Each row has a name. Each question is about the rows just above it.

q_312: [100 120 126 144 110 166 154 168 159 145  87  98 108 143  92 124 164 126
 100 201 175 124 155  66 113  91  97 123 109 129 122 157 124 108 143 192
 138 159 156 100 129 157 112 157 136 110 108 102  69 112  66 153 180 148
 145 131 131 128 148 155]
q_968: [103 118 130 147 102 162 154 164 160 175  95 106 110 142  93 123 162 123
  93 204 175 124 158 162 117  87 106 123 103 100 116 158 124 105 144 192
 135 161 154 100 126 157 106 155 138 114 106 162  72 117  63 162 184 106
 146 131 134 127 152 158]
q_943: [100 120 126 144 110 129 154 168 159 169  87 100 108 108  92 124 164 126
 100 182 175 100 161  66 113  91 169  99 109  99 122 157 124 108 143 192
 138 159 153 100 129 108 152 157 136 110 108 102  69 112  66 153 180 148
 108 131 131 128 148 155]
Whose row is [100 120 126 144 110 129 154 168 159 169  87 100 108 108  92 124 164 126
 100 182 175 100 161  66 113  91 169  99 109  99 122 157 124 108 143 192
 138 159 153 100 129 108 152 157 136 110 108 102  69 112  66 153 180 148
 108 131 131 128 148 155]? -> q_943
Shuffled q_312 with one entry gone: [129 175 113 120 131 100 145 157 166  92 102 164 108 159 157 136 143 168
 145 159 180 124 129 138  66 144 157 123 156 153 109 108 124 122 148  91
 155 148 108 100 192 110 126  87 112 112  66 143 110 131  97  69 124 155
 154 201 126 100  98], missing -> [128]
Which entry of q_968 is missing from [117 154 124 105 162 138 123 130 117 134 116 103 123 162 175 162 100 131
 192 164 160 142 158  72  87 154 103 144 147 106  93 110 158 158 124 135
 127 157 126 184 155  93  95 162 106 106 106 204 102  63 152 118 106 123
 100 161 114 162 175]? -> [146]
Shuffled q_312 with one entry gone: [157  69 124 126 124 100 126 120 122 100 156  91 166 157 159 124 100 128
  87 180  98 143 108 108 201 123 113 138 153  66 109 164 175 168 145 129
 154 157  66 148 136 145 112 108 143 159 112 155 155  97 102 192 148  92
 131 129 131 110 110], missing -> [144]
Which entry of q_968 is missing from [ 63 175 106 123 162 162 124 152 184 160 100 124  93 106 204 158 114 158
 162 158 118  72  87 142 175 155 154 154 106 106 144 134 161 130 138 123
 135 126  93 162 146 102 127 162 103 106 116 192 147 117 117 123 100 164
 103 157 105  95 131]? -> [110]
Times [99] occurs in q_943: -> 2

q_793: [170 156 142 162 125  89 134 133 159 101 101  92  92]
q_870: [109 125 173 208  69 167 119 217 185 152 127 107  83]
q_929: [109 125 173 208  69 167 119 217 131 125 109 120 111]
q_748: [ 52  78 148 104  78 151 162 150 129  92 150 110 114]
q_793 without one entry, shuffled: [134 142 162 101 159  89  92 101  92 156 170 125]. Gone: -> [133]
Whose row is [109 125 173 208  69 167 119 217 131 125 109 120 111]? -> q_929
The row with [ 52  78 148 104  78 151 162 150 129  92 150 110 114] is -> q_748

q_441: [138 124 171 170]
q_782: [169  91  97 131]
q_45: [217 169 119  81]
q_158: [125  92 125 186]
q_658: [217 169 175  81]
q_343: [135 114 189 172]
q_429: [ 52 129  67 169]
q_164: [ 64  95  90 172]
q_465: [218 218 185  93]
q_385: [104 200 113  82]
How many times does q_158 hold [124]? -> 0
Count of [93] in q_465: -> 1
q_441 without one entry, shuffled: [171 138 124]. Gone: -> [170]

q_802: [159 167  53 161 149 101 202 116 137  53 167 160 179]
q_528: [159 167 105 161 149 101 157 157 137  53 157  54 179]
q_928: [159 167 105 161 149 101 149 148 156 130 160 161 182]
Whose row is [159 167 105 161 149 101 149 148 156 130 160 161 182]? -> q_928
q_528 without one entry, shuffled: [ 53 179 167 149 159 157 161 137 105 101 157 157]. Gone: -> [54]
How many times does q_802 hold [54]? -> 0
The value that q_528 holds more than once: -> [157]
Count of [157] in q_528: -> 3

q_389: [172 131  78 171 143 205 205  41 129 191  63 104 121]
q_179: [ 93  35  55 156  70  78  71  32 109  46  35 213  93]
q_107: [216  73  34 167  97  76 215  74  37  31  65  68 214]
q_355: [158 118  86 206 157 193  38 131  98 108 120  88 189]
q_346: [207 161 223 149  40  40  58  72 208 132 173  88 173]
q_936: [223 161 223 206  40  40  58 181  92  74 133  40 223]
q_832: [158 118  86 206  77 193  38 131  98 108 120 224 189]
q_565: [133 178 130 129 206 173 100  75 160 175 174  47  88]
q_390: [ 38  57 141 142 107  43 152 107 107 218 107 209  88]
q_489: [140 189 168  36  69  90 224 216 187 132 176 181 176]
q_448: [184 130  94 111  87  76 210  38 206 151 121 121  32]
Repeated in q_390: -> [107]
Which entry of q_179 is missing from [ 32  35 109  71  35 213  93  55  78  93 156  70]? -> [46]
Which entry of q_389 is missing from [ 41 171  63 205  78 104 129 131 172 205 143 121]? -> [191]
Times [223] occurs in q_936: -> 3
How many times does q_355 hold [157]? -> 1

q_594: [ 87 124 141  83]
q_749: [161 174 137 137]
q_114: [ 87  86 186 112]
q_686: [ 82  72 148 156]
q_887: [105  66 127 190]
q_830: [142 198 143  76]
q_354: [167 104  94 161]
q_701: [ 87  67 147 170]
q_970: [ 83 111 147 151]
q_348: [175 118  97 148]
q_350: [115 173 161  89]
q_445: [137 188 112  66]
q_749 without one entry, shuffled: [137 137 161]. Gone: -> [174]
q_749 without one entry, shuffled: [137 161 137]. Gone: -> [174]
q_830 without one entry, shuffled: [143  76 198]. Gone: -> [142]
The value that q_749 holds more than once: -> [137]
Which value is in both q_445 and q_114? -> [112]
[167 104  94 161] is in which row? -> q_354

q_925: [ 78  64  77 199  82 182 171  76]
q_58: [118  82 118 158 114  96 222 106]
q_805: [118 133 130 161 135 206  68 143]
q_23: [174 215 170  89 164 100  92 168]
q_962: [125 110 114 156 110  96 218 101]
q_327: [ 82  83  77 189  81 168 170  74]
q_424: [130 118 115 142 111  86 207 101]
q_252: [130 161 131 138 132 158  94 135]
q_466: [183 197 172  85 163  58 145 162]
The value that q_58 holds more than once: -> [118]
The value that q_962 holds more than once: -> [110]

q_874: [117 197  82 197  81]
q_352: [117 197  82  95  94]
q_917: [ 81 197  82  82  94]
Count of [82] in q_874: -> 1
Shuffled q_874 with one entry gone: [197 197  82 117], missing -> [81]
Whose row is [117 197  82  95  94]? -> q_352
Repeated in q_874: -> [197]
Which entry of q_352 is missing from [197 117  82  95]? -> [94]
Count of [82] in q_917: -> 2
Whose row is [ 81 197  82  82  94]? -> q_917

q_294: [197  65 163 133  99 168 192 148 171 136 178  95 150  65 123 196  87 152
  77 131 168  58 111 129 105  88 104 133 136 163  73 124 138 145 112  61
  69 103 154 120 103 191 112 126 185 189 179  67  68 153  90 136 158  57
  93 190 188 149  56 154  87  73  88]
q_455: [108  52 120  98 159 166  52 150 144 160  57 186 201 179 168  85  88 200
 127 144 117 102  74 114  54 138  75 198  73 103 139 149  76 114 172  69
 143 179 181 148 136  73 195  75 184 113 164 200 112 157 202  75 111 162
 113  75 204 154 145 159  66 148  58]
q_937: [102  75 174 194 166 194 185 142 132 185 154  86 202 184 142 161  56  96
 183 129 186  98 165  71 201  78 102 134 118  87 150 184 122  94 121 192
  87  55  95 160 140  97 127 186  88  72 136 162 188 128 120 132 100 106
 162 184  56 108 199  89 113 139  68]
q_714: [ 53 201 138 103 131 159 168  82 152 136  66 192 167 195  90  85 161 140
 193  61 110 198  71  98  95 105  83 101 199 197 110 149 200 163 148 134
 132  74  69 148  61  52 107 179 154 201 196  96  97 127 100  67 115 175
 123 116 111 170 152 108 191 204 183]
q_512: [ 65  60 131  98  84 137 203 106 112  74 138 138 191 177 199 135 141 173
 117  81 159 178 137 138  93 144 162  90  99 198  74 203 171  87 145  58
 196  63  99 180  57  71  70 113  94 193 155 204 115 127  81 112 203  78
 107 154  84 204  54  98 195 146 136]
q_246: [153  77  53  65 167  65 104 117  56 151  96  77  74  56 116 131  86 132
 133  76 193 187 139 104 168 156 177  66 164 114 204  86 133 142 104 107
 130 173 190  99 118  60  77  84  87 193  65 179 156 186 118 177  92 166
 182  92  96  87 147  88 127 185 162]
q_958: [ 53  61 187 102 186 134 110 106  54 126 125 116 110 198 128 173  90  83
  80  57 121 202  94  78 168 103 187 109 187  91 120 136 178  98 200 140
  70 167  91 165 188 104 138 140 196 115 161  72 131  70 128 201  55 104
  54 203 179  52  94 179  74 153 117]
q_73: [ 68 139 121 100 110 173 136 157 173 173  66  67 118 102 203 188 114 186
  57 183 166  71 173 196 145 119 166 172 190 129 154  95 194 183 200  86
 180  96  85  51 200 109  54 172  62  79 181 104 195 137 198  83 127 105
 117 187 162 200 173  61  95 106 130]
Where do [ 68 139 121 100 110 173 136 157 173 173  66  67 118 102 203 188 114 186
  57 183 166  71 173 196 145 119 166 172 190 129 154  95 194 183 200  86
 180  96  85  51 200 109  54 172  62  79 181 104 195 137 198  83 127 105
 117 187 162 200 173  61  95 106 130] appear? -> q_73
Whose row is [197  65 163 133  99 168 192 148 171 136 178  95 150  65 123 196  87 152
  77 131 168  58 111 129 105  88 104 133 136 163  73 124 138 145 112  61
  69 103 154 120 103 191 112 126 185 189 179  67  68 153  90 136 158  57
  93 190 188 149  56 154  87  73  88]? -> q_294
Whose row is [153  77  53  65 167  65 104 117  56 151  96  77  74  56 116 131  86 132
 133  76 193 187 139 104 168 156 177  66 164 114 204  86 133 142 104 107
 130 173 190  99 118  60  77  84  87 193  65 179 156 186 118 177  92 166
 182  92  96  87 147  88 127 185 162]? -> q_246
Which row holds [ 65  60 131  98  84 137 203 106 112  74 138 138 191 177 199 135 141 173
 117  81 159 178 137 138  93 144 162  90  99 198  74 203 171  87 145  58
 196  63  99 180  57  71  70 113  94 193 155 204 115 127  81 112 203  78
 107 154  84 204  54  98 195 146 136]? -> q_512

